Where the symbols take the nodes:
g: QT->BZ, HM->DT, JN->QB, HQ->QT, SZ->ZN, NT->QP, QS->DL, NQ->DQ, GF->HJ, SB->FL, GP->SG, NC->NB, JF->PZ, ZN->MD, DN->ZB, JH->JB, LD->NT, PZ->GT, JG->RQ, MB->BS, NB->TB, RQ->RP, LH->HL, ZZ->JL, DT->BQ, DD->TT, MT->SZ, GH->HM, FL->RL, MD->NL, ML->DM, CH->MR, NJ->NQ, BZ->GP, TB->CP, DP->PR, NS->CM, NG->DD, MJ->DG, DL->JD, BB->LH, GG->PQ, HJ->JN, PF->MQ, ZH->CF, JB->JF, BS->ZC, JL->SB, CM->RM, CN->TJ, DG->GQ, CZ->QH, DQ->GH, GQ->NG, ZC->FS, JD->QR, BR->LD, RM->ZQ, QZ->DS, TR->CN, MM->DN, MQ->CG, RL->CZ, CF->BT, TT->PB, ZB->HQ, GL->NJ, SC->JT, FS->QS, QH->CH, TJ->MB, QP->CL, JT->DP, PR->FP, CL->MT, HL->QZ, RP->JH, FD->SC, QR->FJ, ZQ->ZJ, CP->GG, TH->TR, RF->ZH, DM->BR, GT->ZS, PQ->NS, BQ->MJ, TL->RF, ZS->TL, QB->TD, DS->NC, FJ->FB, ZJ->JG, NL->GF, MR->MM, FB->ML, BT->TH, TD->GL, CG->BB, FP->PF, PB->ZZ, SG->FD
i: QT->SC, HM->GQ, JN->NQ, HQ->FD, SZ->HJ, NT->ZN, QS->FB, NQ->BQ, GF->GL, SB->CH, GP->DP, NC->PQ, JF->RF, ZN->JN, DN->GP, JH->ZS, LD->SZ, PZ->ZH, JG->JF, MB->DL, NB->NS, RQ->PZ, LH->NB, ZZ->CZ, DT->NG, DD->SB, MT->GF, GH->DG, FL->MR, MD->QB, ML->QP, CH->HQ, NJ->DT, BZ->JT, TB->CM, DP->CG, NS->JG, NG->JL, MJ->TT, DL->ML, BB->NC, GG->ZQ, HJ->NJ, PF->HL, ZH->CN, JB->TL, BS->JD, JL->QH, CM->RQ, CN->FS, DG->PB, CZ->DN, DQ->MJ, GQ->ZZ, ZC->QR, JD->DM, BR->MT, RM->RP, QZ->CP, TR->ZC, MM->BZ, MQ->QZ, RL->MM, CF->TJ, TT->FL, ZB->SG, GL->HM, SC->PF, FS->FJ, QH->ZB, TJ->QS, QP->MD, JT->MQ, PR->BB, CL->NL, HL->TB, RP->GT, FD->FP, QR->BR, ZQ->JH, CP->RM, TH->BS, RF->TR, DM->CL, GT->CF, PQ->ZJ, BQ->DD, TL->TH, ZS->BT, QB->DQ, DS->GG, FJ->LD, ZJ->JB, NL->TD, MR->QT, FB->NT, BT->MB, TD->GH, CG->DS, FP->LH, PB->RL, SG->PR
l: QT->QH, HM->QB, JN->MT, HQ->CZ, SZ->DM, NT->QR, QS->TR, NQ->GF, GF->QP, SB->GQ, GP->MR, NC->MQ, JF->ZQ, ZN->BR, DN->FL, JH->CM, LD->JD, PZ->ZJ, JG->GG, MB->ZH, NB->CG, RQ->PQ, LH->DP, ZZ->MJ, DT->TD, DD->HM, MT->ML, GH->JN, FL->NG, MD->LD, ML->FS, CH->ZZ, NJ->NL, BZ->CH, TB->BB, DP->QT, NS->DS, NG->GH, MJ->NJ, DL->CN, BB->JT, GG->HL, HJ->CL, PF->SG, ZH->JB, JB->RM, BS->CF, JL->DG, CM->NC, CN->TL, DG->NQ, CZ->TT, DQ->HJ, GQ->DQ, ZC->BT, JD->TJ, BR->DL, RM->NB, QZ->FP, TR->ZS, MM->SB, MQ->FD, RL->DD, CF->JF, TT->DT, ZB->RL, GL->MD, SC->ZB, FS->TH, QH->PB, TJ->RF, QP->FJ, JT->HQ, PR->BZ, CL->FB, HL->PR, RP->NS, FD->DN, QR->MB, ZQ->TB, CP->LH, TH->GT, RF->JH, DM->QS, GT->JG, PQ->QZ, BQ->GL, TL->RP, ZS->RQ, QB->SZ, DS->PF, FJ->BS, ZJ->CP, NL->NT, MR->JL, FB->ZC, BT->PZ, TD->ZN, CG->SC, FP->GP, PB->BQ, SG->MM
c: QT->GP, HM->BQ, JN->TD, HQ->BZ, SZ->MD, NT->CL, QS->JD, NQ->GH, GF->JN, SB->RL, GP->FD, NC->TB, JF->GT, ZN->NL, DN->HQ, JH->JF, LD->QP, PZ->ZS, JG->RP, MB->ZC, NB->CP, RQ->JH, LH->QZ, ZZ->SB, DT->MJ, DD->PB, MT->ZN, GH->DT, FL->CZ, MD->GF, ML->BR, CH->MM, NJ->DQ, BZ->SG, TB->GG, DP->FP, NS->RM, NG->TT, MJ->GQ, DL->QR, BB->HL, GG->NS, HJ->QB, PF->CG, ZH->BT, JB->PZ, BS->FS, JL->FL, CM->ZQ, CN->MB, DG->NG, CZ->CH, DQ->HM, GQ->DD, ZC->QS, JD->FJ, BR->NT, RM->ZJ, QZ->NC, TR->TJ, MM->ZB, MQ->BB, RL->QH, CF->TH, TT->ZZ, ZB->QT, GL->NQ, SC->DP, FS->DL, QH->MR, TJ->BS, QP->MT, JT->PR, PR->PF, CL->SZ, HL->DS, RP->JB, FD->JT, QR->FB, ZQ->JG, CP->PQ, TH->CN, RF->CF, DM->LD, GT->TL, PQ->CM, BQ->DG, TL->ZH, ZS->RF, QB->GL, DS->NB, FJ->ML, ZJ->RQ, NL->HJ, MR->DN, FB->DM, BT->TR, TD->NJ, CG->LH, FP->MQ, PB->JL, SG->SC

The rows follow the links: the fewer symbols apart two nodes are, the more alike their rows tend to be.

Each row is also shifted at random along 4 hidden directions that mean nothing.

Known rows, each with its node:
10 3 -8 4 -6 5 10 11 20 0 -3 8 -3 -20 5 -5 0 6 2 -11 -12 -5 -2 -2 8 14 -16 0 14 -8 11 4 -2 0 7 11 -2 -7 -2 -8 -2 -12 8 -5 -9 -1 6 -1 -6 -3 -4 2 -5 -6 0 -7 10 -14 -16 4 -5 12 -1 7 -14 -5: PR
17 -9 0 -9 4 -13 -9 9 -22 -1 -11 -20 -7 6 -6 25 8 -3 -6 -4 8 -1 -2 -7 -11 -1 8 -3 0 16 -1 -3 -2 18 -7 8 14 4 -13 10 0 1 1 19 -6 -13 -7 -6 12 14 0 -1 12 10 0 -2 -17 5 9 16 -5 -2 9 -13 -4 -9: TH
-30 -3 1 2 3 -2 -3 -2 -13 4 2 -5 4 4 -4 17 -2 -7 -3 -3 6 -14 -3 -7 -10 -10 8 -10 -12 8 -1 -10 -2 11 -10 -4 16 11 -9 9 11 20 1 14 -5 -1 -14 -6 9 13 4 6 -3 8 -8 13 -12 4 14 11 -9 3 6 -16 -4 1: JF
43 10 8 -25 7 3 4 26 -21 -13 -3 -21 -24 12 8 26 12 -11 -8 6 3 7 1 -2 10 13 7 16 10 3 -1 10 -8 26 0 9 5 -4 -10 12 -3 -5 -5 -5 -2 -21 6 2 11 7 -3 -13 9 26 -2 -7 -25 -3 -9 -6 15 -11 -4 -12 8 -28: TD
27 10 7 -8 7 11 8 13 4 -10 -1 -2 -17 17 5 3 6 -8 -5 1 -7 2 2 3 4 4 2 14 11 -1 -4 4 -8 7 9 0 -5 -10 6 -1 -1 -9 -8 -19 -7 -17 4 6 -12 -5 -11 -13 -4 4 2 -7 0 -2 -10 -11 7 4 -8 -4 -4 -18: HM
-29 -15 -1 -8 -2 -12 -4 7 7 5 -20 -5 -6 2 -13 -7 8 12 -9 -5 -4 5 1 2 -11 8 -6 6 14 13 -10 10 -2 -4 7 0 -11 -10 11 -2 -18 -30 -1 4 -4 -11 15 0 -7 3 -10 -6 11 -15 13 -18 12 3 -4 4 -7 -1 7 14 -6 -10: BS
-43 -13 1 -4 0 -5 -1 4 10 1 -15 0 -10 -1 -13 -1 6 8 -8 -7 -3 7 9 8 -13 8 -7 -2 15 8 -2 12 -4 4 7 4 -8 -11 7 -10 -14 -19 -7 5 -10 -10 11 -5 -9 3 -16 -8 3 -9 6 -9 17 1 -8 7 -6 12 10 -1 -22 -5: FS
-76 0 -5 10 -12 6 13 -6 32 12 2 25 14 -18 -2 -24 -9 9 1 -4 -12 -13 -3 1 4 6 -18 -5 2 -9 2 3 2 -19 6 -11 -11 -3 15 -8 -2 -7 8 -7 -3 13 9 2 -9 -3 -1 8 -13 -18 1 3 21 -9 -7 -7 -9 4 0 18 -3 9: QZ
-39 3 -7 20 -3 12 6 -9 20 -1 9 17 6 -22 4 -10 -9 2 11 -8 -5 -2 7 6 3 1 -11 -15 3 -16 18 -3 2 -3 2 8 2 -2 -6 -19 8 13 2 -2 -7 13 -7 -6 -8 -9 -2 6 -15 -4 -8 11 20 -10 -9 6 -3 24 1 -8 -23 19: JT
-43 -2 2 7 3 8 6 4 8 1 -3 5 -8 4 -9 13 -1 -8 -5 -12 -4 -17 3 -1 -16 -3 0 -11 3 7 2 -5 -9 15 2 -1 9 -3 -2 -4 8 12 -6 5 -21 -13 -11 -7 -9 12 -13 0 -14 0 -9 10 6 -4 2 12 -16 25 9 -22 -32 -4: PZ
34 5 -6 17 2 16 10 5 29 -8 -2 14 -10 -11 4 -9 -1 0 6 -16 -14 -2 7 6 0 7 -14 -4 18 -10 14 -1 -6 2 13 15 -3 -15 -1 -24 4 -5 -3 -14 -20 -7 -4 -3 -24 -11 -16 -5 -15 -10 -4 -5 25 -14 -19 7 -8 37 -2 -9 -39 0: HQ
2 -15 1 2 0 -9 -9 -10 -2 6 -8 -1 4 2 -13 -2 0 6 -4 -1 5 3 5 4 -15 -5 2 -7 -2 10 -6 2 1 -3 -2 -4 -2 0 5 -3 -6 -1 -4 12 0 1 0 -5 0 4 -3 1 3 -7 3 1 9 8 9 7 -6 3 10 -2 -7 8: MB
10 -8 1 2 1 -2 2 6 8 4 -12 1 -7 7 -12 6 4 0 -8 -10 -4 -11 0 -2 -17 -2 -3 -2 8 13 -5 -1 -7 8 5 -1 2 -5 5 -2 -2 -5 -4 6 -16 -15 -1 -4 -9 10 -12 -2 -5 -8 2 -1 8 0 2 10 -16 14 8 -7 -23 -9: ZH
-46 4 -5 -12 -9 -1 14 25 14 7 -11 1 -4 -12 4 1 5 5 -7 -7 -13 -15 -13 -12 9 20 -15 12 15 2 1 6 -4 2 6 2 -2 -6 2 9 -8 -23 13 -4 -10 -11 15 5 1 7 -1 1 4 -5 7 -12 -5 -13 -13 -1 -8 -9 -3 19 6 -24: NB
-5 1 -7 10 -7 -2 -4 -15 -10 7 17 4 23 -21 7 -1 -12 3 11 6 9 -3 -4 -5 10 -7 1 -15 -21 -11 10 -8 11 -7 -13 -2 10 17 -12 6 10 24 12 12 14 26 -11 -3 20 1 21 17 -1 7 -9 17 -11 0 11 3 4 -11 0 1 19 23: CG
94 1 10 3 2 17 8 -15 16 0 10 18 -5 1 -11 -1 -6 -4 -4 5 2 2 20 18 -10 -3 -3 -13 1 -6 -1 15 -6 7 3 -13 -8 -5 11 -15 0 17 -19 -4 -8 3 0 -9 -8 2 -16 -4 -23 6 -11 23 21 0 -2 -8 5 19 12 -24 -25 13: SZ
-5 -3 -7 25 -13 10 9 -25 41 15 9 36 25 -20 -4 -40 -17 13 8 -2 -11 -9 2 7 1 -4 -17 -13 -6 -14 2 -1 8 -32 6 -18 -15 -1 20 -19 1 2 5 -8 4 28 5 1 -15 -12 1 14 -19 -27 1 10 36 -4 -2 -8 -9 10 1 20 -6 29: PF
37 -8 4 -21 -5 -13 -4 5 -5 5 -11 -8 -3 3 -6 -6 6 10 -10 10 3 14 0 3 4 11 -2 14 7 6 -13 18 2 -6 2 -7 -15 -3 12 9 -22 -27 -1 0 12 -3 25 5 7 1 0 -7 15 -2 13 -13 -2 3 -3 -12 11 -26 3 22 23 -10: QP
-11 5 10 -1 6 10 -1 -17 -12 -5 18 3 0 5 0 8 -6 -8 2 13 12 9 14 12 0 -9 10 -10 -14 -9 1 6 1 8 -7 -8 2 6 -3 -2 7 28 -13 1 8 12 -7 -6 8 0 1 -1 -10 20 -12 24 -2 6 8 -9 17 -1 4 -23 2 17: HJ
-32 7 6 -13 3 6 6 10 5 -5 -4 0 -11 15 3 -8 6 -2 -5 6 -4 8 0 4 8 6 0 17 10 0 -9 9 -3 -4 9 -4 -13 -9 12 1 -8 -19 -6 -19 3 -10 13 9 -9 -7 -6 -12 2 -2 7 -13 1 0 -9 -16 9 -9 -9 11 9 -16: NQ
-30 9 9 -3 5 15 9 1 11 -7 5 8 -12 11 0 -1 1 -7 -3 4 -4 4 11 11 1 3 -1 4 7 -6 -2 10 -7 6 7 -5 -9 -9 8 -9 0 2 -14 -16 -5 -6 4 0 -12 -5 -14 -11 -13 6 -3 5 10 -3 -9 -13 8 10 -2 -10 -12 -4: GL
-19 -6 5 -16 3 -2 -2 12 -10 -8 -7 -13 -18 -5 -5 20 8 0 -8 1 6 13 12 7 -2 13 -1 -1 12 3 6 17 -5 24 0 13 1 -6 -8 -2 -10 -5 -9 9 -7 -12 7 -9 8 9 -11 -10 6 17 -2 -1 -2 -3 -8 7 8 4 12 -17 -15 -10: DM
-106 -14 -1 -4 -1 -14 -10 -1 -4 3 -13 -8 1 1 -11 -4 5 9 -4 -2 2 8 1 1 -10 0 0 1 4 12 -6 4 2 -4 1 2 -5 -3 4 0 -12 -17 0 10 3 -3 7 -2 0 2 -2 -1 12 -9 9 -11 5 6 3 7 -4 -4 6 8 -1 0: TJ
-74 -9 4 2 3 3 -1 -3 6 -4 -5 1 -13 -6 -12 9 2 3 -4 -6 1 9 18 13 -15 4 -4 -12 11 2 6 12 -6 15 4 8 -1 -9 -2 -16 -6 2 -12 9 -14 -6 -1 -12 -6 4 -17 -7 -7 4 -5 6 19 -2 -6 10 -2 24 15 -23 -36 6: DL
29 7 -6 10 1 16 14 13 17 -9 3 8 -14 -22 7 13 -1 -4 5 -15 -10 -7 6 1 4 13 -13 -10 16 -13 23 2 -7 20 5 20 9 -8 -16 -15 8 9 1 -2 -23 -7 -7 -9 -7 1 -13 0 -15 8 -13 7 11 -19 -19 13 -6 34 4 -22 -39 -3: DP
-2 2 -9 7 -1 -5 -7 0 -7 -4 3 -6 6 -12 11 -3 0 3 11 -2 1 9 -4 -4 10 1 0 -1 -2 -9 11 -7 7 -4 -4 15 6 4 -14 -2 4 1 10 1 8 9 -6 1 6 -9 10 6 10 1 0 -7 -6 -2 -3 7 4 -1 -7 6 8 8: BZ
-7 12 4 24 12 15 -8 -30 -15 -10 30 5 9 11 8 4 -13 -17 17 8 14 7 11 10 -3 -29 20 -19 -27 -13 9 -19 4 2 -12 -1 14 12 -14 -10 28 52 -13 -1 8 20 -34 -5 -1 -10 8 6 -17 15 -20 30 -3 10 16 1 10 17 -4 -35 -7 33: DD
7 10 4 7 10 7 -5 -9 -11 -9 13 -2 1 16 8 0 -2 -9 8 6 5 5 2 4 4 -13 13 2 -10 -5 0 -10 2 -2 -4 0 4 3 -4 -1 12 17 -7 -9 7 4 -14 2 -4 -10 5 -3 -3 7 -5 6 -7 5 6 -6 9 2 -9 -10 6 7: GQ
5 0 -3 -3 -8 -8 1 -1 -10 11 4 0 17 -6 3 2 -5 0 -1 5 5 -16 -14 -14 6 -3 1 -2 -16 2 -4 -7 6 -6 -10 -12 7 15 -3 18 5 9 13 9 9 11 -1 2 17 10 17 13 4 3 -1 7 -20 1 12 -2 -3 -23 0 12 28 1: GG
-35 -1 -4 14 -11 0 1 -24 7 15 16 19 31 -16 1 -18 -17 5 7 8 4 -12 -5 -2 5 -11 -3 -15 -23 -9 0 -7 11 -22 -9 -19 0 15 5 3 8 21 10 7 14 31 -4 0 10 -1 17 19 -9 -7 -5 19 3 2 14 -6 -3 -12 1 12 20 28: DS

Start, symbols taken left to right, then the node you end at.
Answers are names.
71 -1 9 -6 -2 8 7 -8 16 3 2 15 -2 7 -9 -15 -2 2 -7 9 -3 4 9 12 -2 1 -4 3 2 -2 -10 15 -2 -8 7 -18 -18 -7 21 -5 -9 -5 -11 -10 2 3 14 1 -9 -3 -9 -7 -10 -5 3 5 17 2 -3 -17 6 -4 2 5 1 2
c l c: SZ
6 0 0 -3 -5 -3 8 6 7 11 -4 5 6 1 -3 0 -1 0 -7 -3 -6 -21 -11 -11 -2 0 -4 2 -2 8 -8 -3 -1 -3 -1 -12 2 3 7 10 1 -2 7 2 -4 -4 3 4 2 11 3 6 -3 -7 2 0 -5 -2 5 -1 -13 -8 0 11 8 -10
c l g i: ZJ
-45 -12 0 -2 0 -12 -8 -1 -5 3 -12 -7 -1 3 -10 3 4 4 -5 -4 3 2 0 -1 -13 -2 3 -3 2 12 -6 1 -1 1 -1 1 1 -1 2 1 -6 -8 0 12 -2 -6 1 -3 0 7 -3 -1 8 -6 5 -6 2 7 6 10 -9 1 8 1 -6 -1
g c g g l: BT
1 -10 5 -8 -3 -3 0 -7 9 4 -6 7 -1 -2 -11 -11 1 10 -6 6 2 11 10 12 -5 6 -5 0 6 1 -7 17 1 -7 6 -9 -16 -6 15 -6 -16 -14 -8 1 4 3 17 -1 -3 -1 -8 -5 0 -6 6 -1 16 3 -4 -9 6 -6 8 8 -1 4
g g g c: SZ
-40 12 5 12 10 21 5 -7 11 -11 11 10 -10 13 4 -4 -4 -11 5 -1 -3 2 10 11 -2 -9 3 -2 1 -10 3 -5 -5 3 6 0 -1 -6 2 -15 11 16 -14 -18 -7 -2 -12 0 -19 -12 -12 -7 -17 2 -9 8 13 -1 -5 -6 5 24 -7 -19 -22 6
i c l g c: DD
-33 7 -5 10 6 6 -1 5 6 -11 -1 -2 -8 2 9 -6 3 -2 9 -7 -7 7 1 1 5 1 -1 5 9 -6 8 -7 -1 -3 7 16 0 -8 -5 -11 5 -7 0 -13 -5 -6 -6 3 -14 -14 -4 -5 1 -6 2 -13 6 -4 -11 3 1 16 -10 -1 -12 -2
l i c: CZ
-10 -2 0 -3 -5 -6 2 2 -3 11 -2 1 11 2 -3 1 -2 -1 -5 0 0 -18 -13 -11 -2 -4 1 1 -9 8 -8 -7 1 -5 -5 -13 5 9 3 15 3 2 9 6 2 1 0 3 8 11 9 8 2 -3 1 2 -12 2 11 0 -10 -14 0 10 16 -5
c c c g g g: ZS
-1 9 5 -19 5 3 7 26 2 -9 -11 -9 -21 17 6 1 13 -4 -8 2 -9 5 -4 -2 10 14 -1 27 20 4 -8 9 -7 4 13 4 -11 -14 9 5 -11 -29 -3 -21 -3 -23 17 11 -10 -5 -10 -17 8 1 11 -23 -6 -4 -15 -13 8 -9 -11 12 7 -32
l c i i: DG
26 1 -9 7 -3 -2 -1 3 15 0 -7 4 4 -6 6 -22 1 9 8 -6 -10 5 -6 -1 8 5 -8 9 9 -4 2 -4 4 -18 8 7 -9 -8 5 -8 -5 -23 9 -12 3 2 6 7 -13 -15 0 0 7 -19 10 -19 12 -4 -10 -1 -3 3 -11 23 2 -1
c c i i c c: QZ
-3 8 -3 4 5 2 -3 7 -1 -9 -2 -6 -7 9 10 -7 5 -3 7 -3 -5 7 -4 -2 7 -2 2 11 6 -2 1 -8 0 -6 5 11 -1 -6 -1 -3 2 -11 1 -14 2 -6 -3 7 -12 -13 0 -6 6 -5 5 -17 -1 0 -7 -1 3 4 -13 6 1 -7
l i i l: TT
-3 3 -10 1 -2 -2 0 13 4 -5 -6 -5 -4 -13 10 -3 4 5 7 -7 -7 6 -5 -5 11 12 -9 8 13 -6 11 -1 2 -1 4 19 0 -6 -9 -3 -3 -17 11 -5 -2 -3 4 2 -2 -8 1 0 9 -4 5 -17 0 -9 -14 6 0 3 -7 11 -1 -7
c g g l g c: GP
-1 -12 0 -6 1 -18 -13 -2 -24 5 -8 -18 6 7 -7 11 3 1 -3 2 10 1 -6 -8 -9 -7 11 -1 -9 15 -8 -6 3 3 -10 0 8 9 -6 13 -2 0 5 18 7 -1 -4 -2 14 10 9 4 16 1 3 -3 -17 11 16 10 -5 -14 6 2 14 -1
i g l c c i: FS
30 0 0 -7 -2 -6 4 11 -9 7 -4 -6 2 4 -2 14 2 -5 -7 -2 0 -19 -12 -14 -3 0 3 1 -5 11 -6 -7 -2 8 -5 -5 11 7 -4 17 4 4 7 9 -5 -9 -3 1 10 15 6 5 2 4 -1 2 -19 1 8 5 -10 -11 2 1 10 -14
l g i c l g: NS
30 2 -3 -18 -6 -14 3 20 -18 8 -8 -15 4 -1 5 15 5 -1 -8 1 0 -16 -21 -22 9 9 1 13 -3 11 -6 -4 1 5 -7 -2 9 10 -6 29 -3 -10 17 9 4 -8 7 7 21 16 15 6 15 6 6 -10 -33 -2 6 1 -5 -31 -3 18 33 -23
c g g c: RQ
9 -12 4 8 -2 -2 -9 -29 2 7 6 11 12 -4 -14 -12 -9 6 0 9 10 12 15 15 -13 -11 3 -18 -12 -2 -3 8 6 -9 -6 -13 -7 4 9 -11 -4 14 -11 11 9 20 0 -8 3 -1 -1 4 -7 -3 -3 18 19 11 12 -2 5 2 13 -8 -4 29
c l c g l g: BS
-65 2 5 -23 0 -7 -2 11 -10 -3 -6 -11 -7 10 3 -3 8 4 -6 13 2 15 -3 1 12 11 3 21 5 2 -10 14 2 -3 3 -3 -13 -4 8 10 -16 -23 -1 -10 14 -6 20 10 6 -4 3 -9 16 5 12 -16 -11 3 -6 -17 17 -29 -7 19 30 -17
g c c c: GH
21 -3 8 -7 1 8 5 -1 7 -2 1 6 -11 -1 -8 4 1 0 -6 4 2 8 15 13 -5 7 -3 -4 8 -3 0 17 -5 11 4 -3 -7 -7 5 -9 -8 1 -13 -1 -6 -4 8 -6 -2 3 -13 -8 -9 8 -4 9 12 -2 -7 -5 8 8 10 -13 -15 0
i l c l: FB
24 5 -3 14 4 8 -1 -5 14 -5 1 8 0 7 5 -19 -1 0 8 -4 -8 4 0 4 1 -6 -1 6 4 -6 0 -9 1 -15 8 2 -7 -8 7 -12 4 -8 -2 -17 0 0 -4 6 -21 -17 -4 -3 -4 -15 5 -10 15 1 -5 -3 -2 13 -11 7 -8 3
g g c c g g: ZB
-47 2 8 -19 5 1 -1 8 -19 -9 3 -14 -15 1 2 21 7 -4 -4 9 10 15 10 6 6 9 6 3 4 -3 4 15 -3 22 -4 8 3 -2 -11 5 -5 4 -9 5 3 -7 5 -4 15 6 -2 -8 5 25 -5 4 -13 0 -5 -3 18 -8 5 -16 3 -7
i i l l: QP
